Below is a small trained network, with its code and all its weights. Each question gives an input and a target symbol and asks what happens when units are switched off, that is, made to give their printed mean instead of their output.

import numpy as np


def w(rows, s, z=0):
    codes = np.array(rows[::2]) - 128.0
    scale = np.full(codes.shape[1], s)
    scale[-1] = z or s
    return codes * scale


def norm(h):
    return h / np.sqrt((h * h).mean(-1, keepdims=True) + 1e-5)


def f(y):
    return y / 2 * (1 + np.tanh(0.7978845608 * (y + 0.044715 * y**3)))


def softmax(a):
    e = np.exp(a - a.max(-1, keepdims=True))
    return e / e.sum(-1, keepdims=True)


def log_softmax(a):
    a = a - a.max(-1, keepdims=True)
    return a - np.log(np.exp(a).sum(-1, keepdims=True))


def net(x, mask):
    ids = ['ΘΞΨγζητω'.index(c) for c in x.split()]
    T = len(ids)
    res = E[ids] + P[:T]
    u = 0
    for l in range(2):
        r = norm(res)
        for j in range(3):
            rows = slice(2 * j, 2 * j + 2)
            q, k, v = (r @ M[l][rows].T for M in (Q, K, V))
            z = softmax(np.where(np.tri(T) > 0, q @ k.T / 2**0.5, -1e9)) @ v
            o = O[l][rows]
            res = res + np.where(mask[u + j], z, o[:, -1]) @ o[:, :-1]
        u += 3
        y = f(norm(res) @ A[l][:, :-1].T + A[l][:, -1])
        res = res + np.where(mask[u : u + 12], y, B[l][:, -1]) @ B[l][:, :-1]
        u += 12
    return log_softmax(norm(res)[-1] @ U[:, :-1].T + U[:, -1])


Q, K, V, O, A, B = {}, {}, {}, {}, {}, {}
E = w([
[82,47,40,106,139,32],'Θ',
[111,162,59,132,173,165],'Ξ',
[118,160,56,158,157,160],'Ψ',
[133,171,68,139,180,196],'γ',
[76,225,189,17,142,51],'ζ',
[82,144,94,156,214,187],'η',
[138,127,167,159,252,136],'τ',
[140,80,92,137,3,70],'ω',
],0.0051)
P = w([
[196,159,3,65,200,84],'0',
[169,158,12,99,199,96],'1',
[148,156,29,127,192,108],'2',
[130,164,53,144,184,120],'3',
[118,166,70,163,176,133],'4',
[103,166,86,172,164,144],'5',
[88,166,104,182,157,156],'6',
[83,167,124,193,143,167],'7',
[73,166,140,205,132,176],'8',
[67,158,162,211,120,189],'9',
[60,157,176,205,112,198],'10',
[55,152,196,216,96,203],'11',
],0.0031)
Q[0] = w([
[125,222,38,191,152,184],'0.h0',
[226,61,120,65,141,68],'0.h0',
[5,207,139,234,180,192],'0.h1',
[166,2,139,88,37,10],'0.h1',
[27,133,155,151,148,148],'0.h2',
[34,189,9,241,124,213],'0.h2',
],0.0093)
K[0] = w([
[87,122,235,212,119,163],'0.h0',
[184,158,58,133,170,93],'0.h0',
[107,101,211,200,150,228],'0.h1',
[106,66,101,72,66,2],'0.h1',
[25,166,213,99,155,166],'0.h2',
[46,120,195,192,61,159],'0.h2',
],0.0081)
V[0] = w([
[199,120,153,237,119,197],'0.h0',
[99,215,57,55,64,112],'0.h0',
[120,160,77,167,118,3],'0.h1',
[41,53,169,105,38,34],'0.h1',
[161,165,96,55,235,115],'0.h2',
[148,97,219,116,150,125],'0.h2',
],0.0038)
O[0] = w([
[76,47,148,33,93,125,132],'0.h0',
[69,201,197,253,130,87,127],'0.h0',
[78,249,109,102,119,254,143],'0.h1',
[160,171,72,78,239,216,3],'0.h1',
[104,31,185,159,78,131,197],'0.h2',
[143,109,70,226,179,176,70],'0.h2',
],0.0041,0.0059)
A[0] = w([
[99,131,72,161,145,161,182],'0.n0',
[86,173,136,151,229,142,97],'0.n1',
[137,194,113,56,152,159,13],'0.n2',
[179,192,126,149,143,134,81],'0.n3',
[117,182,158,62,211,153,96],'0.n4',
[80,78,125,119,172,106,160],'0.n5',
[66,141,59,116,218,157,41],'0.n6',
[200,165,80,118,124,255,87],'0.n7',
[106,164,204,99,77,158,131],'0.n8',
[157,171,179,114,147,215,3],'0.n9',
[141,184,82,90,101,145,123],'0.n10',
[119,141,161,179,118,180,38],'0.n11',
],0.0066,0.0036)
B[0] = w([
[174,88,144,71,144,193,212],'0.n0',
[67,83,171,87,145,65,125],'0.n1',
[82,133,94,75,123,36,103],'0.n2',
[125,106,96,143,112,137,90],'0.n3',
[53,102,150,112,59,76,96],'0.n4',
[124,149,180,188,99,147,252],'0.n5',
[76,144,105,218,114,147,126],'0.n6',
[192,142,171,218,211,145,116],'0.n7',
[56,196,201,124,137,86,182],'0.n8',
[127,62,183,177,79,158,83],'0.n9',
[148,166,173,157,182,161,134],'0.n10',
[3,141,82,90,126,225,107],'0.n11',
],0.0054,0.0027)
Q[1] = w([
[104,225,110,167,82,161],'1.h0',
[231,166,22,75,254,90],'1.h0',
[219,91,61,83,157,122],'1.h1',
[135,150,221,191,164,175],'1.h1',
[64,122,120,102,9,177],'1.h2',
[154,214,67,86,166,174],'1.h2',
],0.0098)
K[1] = w([
[110,195,136,106,165,216],'1.h0',
[154,171,2,150,127,71],'1.h0',
[179,130,77,151,187,57],'1.h1',
[100,129,49,62,53,213],'1.h1',
[77,172,213,150,130,203],'1.h2',
[112,187,91,178,132,72],'1.h2',
],0.0093)
V[1] = w([
[132,202,177,135,130,202],'1.h0',
[125,140,135,186,163,253],'1.h0',
[41,37,174,110,109,209],'1.h1',
[166,194,181,169,146,63],'1.h1',
[73,85,26,32,117,108],'1.h2',
[124,217,175,184,219,84],'1.h2',
],0.0029)
O[1] = w([
[219,148,98,158,171,117,136],'1.h0',
[249,85,222,77,151,113,145],'1.h0',
[207,178,106,180,103,72,177],'1.h1',
[167,110,155,71,1,167,175],'1.h1',
[9,182,91,175,9,31,4],'1.h2',
[178,63,219,127,229,29,168],'1.h2',
],0.0031,0.0023)
A[1] = w([
[170,66,84,101,200,73,1],'1.n0',
[124,101,96,12,221,196,97],'1.n1',
[118,124,140,123,67,95,154],'1.n2',
[107,30,102,63,118,192,110],'1.n3',
[108,70,94,119,211,179,46],'1.n4',
[185,103,106,159,178,185,108],'1.n5',
[160,142,103,208,109,142,148],'1.n6',
[138,188,108,126,164,222,165],'1.n7',
[145,136,18,88,138,74,16],'1.n8',
[153,95,140,126,253,178,57],'1.n9',
[108,233,139,66,126,180,104],'1.n10',
[225,200,122,95,192,89,176],'1.n11',
],0.0079,0.0045)
B[1] = w([
[158,29,209,107,150,45,103],'1.n0',
[163,241,195,170,100,149,122],'1.n1',
[157,119,94,153,172,150,253],'1.n2',
[41,83,105,100,209,163,167],'1.n3',
[217,91,242,123,135,90,128],'1.n4',
[167,205,121,230,154,87,166],'1.n5',
[145,151,197,54,133,161,199],'1.n6',
[137,41,187,202,113,218,155],'1.n7',
[191,174,2,112,77,122,99],'1.n8',
[75,208,135,92,200,94,182],'1.n9',
[120,213,137,63,187,70,152],'1.n10',
[159,155,145,237,170,246,181],'1.n11',
],0.0067,0.0032)
U = w([
[174,224,80,208,189,214,117],'Θ',
[35,150,224,49,38,218,3],'Ξ',
[72,88,113,231,20,51,122],'Ψ',
[235,87,179,51,67,132,168],'γ',
[86,235,123,20,161,61,155],'ζ',
[140,124,33,213,155,45,159],'η',
[208,37,157,103,241,2,91],'τ',
[47,67,76,65,189,160,195],'ω',
],0.0083,0.0059)

Each question gives the input, a string of symbols that net reads in full, and the target symbol t.
The units are the heads (2 rows each of Q, K, V and O) and the neurons (one row each of A and B). Each row of codes is followed by its name. A weight is (code - 128) times the scale printed after its matrix; where a second scale follows, it is the last column's (O, A, B and U).
mask holds one flag per unit, layer by layer, with each layer's heads first. A switched-off unit (its flag False) gives its mean, the last column of its rows in O or B, instead of its output. The means were averaged over made-up inputs and are rounded, as every weight is.
A unit's drop is (log p(t) with every unit on - log p(t) with that unit switched off) / (log p(t) with every unit on - log p(t) with every unit switched off).
unit that matters most: the unit with the biggest drop
top k neurons in layer l: the k neurons of layer l with the biggest drops, biggest first
which heads matter: for each layer, one digit per head in row order, 1 if its drop is at least 0.15 and else 0, layers parted by /
input η η η, target γ: which heads matter : 011 / 010
input Θ Ψ Ψ Ψ τ Ξ Ψ η, target Ξ: top 2 neurons in layer 0 : (0.n5, 0.n10)
input η Ψ ω Ψ Ξ Ψ ω γ Ψ τ, target τ: which heads matter : 110 / 001
input η ω ζ Ξ γ, target Ξ: top 2 neurons in layer 1 : (1.n6, 1.n5)
input τ Ψ Θ τ τ Ψ Ψ η τ, target Ψ: which heads matter : 110 / 001
input η τ η ζ τ Ψ Θ, target Θ: which heads matter : 010 / 000
input Ξ ζ γ Θ η Θ Ψ Ψ η Ψ γ, target γ: which heads matter : 011 / 110
input τ ζ Ψ Ψ Ψ τ ω τ Θ ζ τ τ, target τ: which heads matter : 110 / 000
input Ψ ω τ τ η τ γ τ, target γ: which heads matter : 110 / 011
input Ψ Ψ Θ, target ω: top 3 neurons in layer 0 : (0.n6, 0.n1, 0.n7)
input Ξ η Ψ, target γ: which heads matter : 011 / 000
input ω ω Θ τ ζ ω Ξ η η Ψ Ξ, target γ: top 2 neurons in layer 1 : (1.n9, 1.n5)
input γ τ ζ τ Ξ Ψ Ψ ζ τ, target Ξ: top 4 neurons in layer 1 : (1.n6, 1.n5, 1.n11, 1.n2)
input Ψ τ Ψ η Θ τ Ξ, target ω: unit that matters most : 0.h0
input Ψ η ω Θ Θ τ Ψ Ψ ζ ζ γ, target Ξ: unit that matters most : 1.n6
input Ψ Ψ Θ Ψ Ψ τ τ Ψ τ, target Ψ: top 2 neurons in layer 1 : (1.n11, 1.n10)
input Ξ τ Ψ τ ζ Ψ τ ζ Ψ τ ζ Θ, target Θ: which heads matter : 011 / 000
input Ψ τ ζ ζ Ψ, target Ξ: which heads matter : 110 / 000
input Ψ τ γ, target ω: which heads matter : 010 / 000
input Ξ Ψ Ψ η, target ω: which heads matter : 011 / 011
input ζ ω τ Ψ ζ Ξ τ Θ τ γ Ψ Ξ, target Ψ: which heads matter : 110 / 010
input Ψ Θ Ψ Θ Ξ, target ζ: top 2 neurons in layer 1 : (1.n11, 1.n7)
input η ω τ η Ψ Ψ Ψ Ξ Θ, target ω: top 4 neurons in layer 0 : (0.n6, 0.n1, 0.n4, 0.n7)
input τ Ψ Θ τ Ψ ζ Ξ Ψ, target Ξ: top neuron in layer 1 : (1.n5)
input ω ω Ψ γ τ Ξ τ, target Ξ: top 3 neurons in layer 0 : (0.n5, 0.n0, 0.n8)
input Ψ γ η Ψ γ, target γ: top 2 neurons in layer 0 : (0.n1, 0.n5)
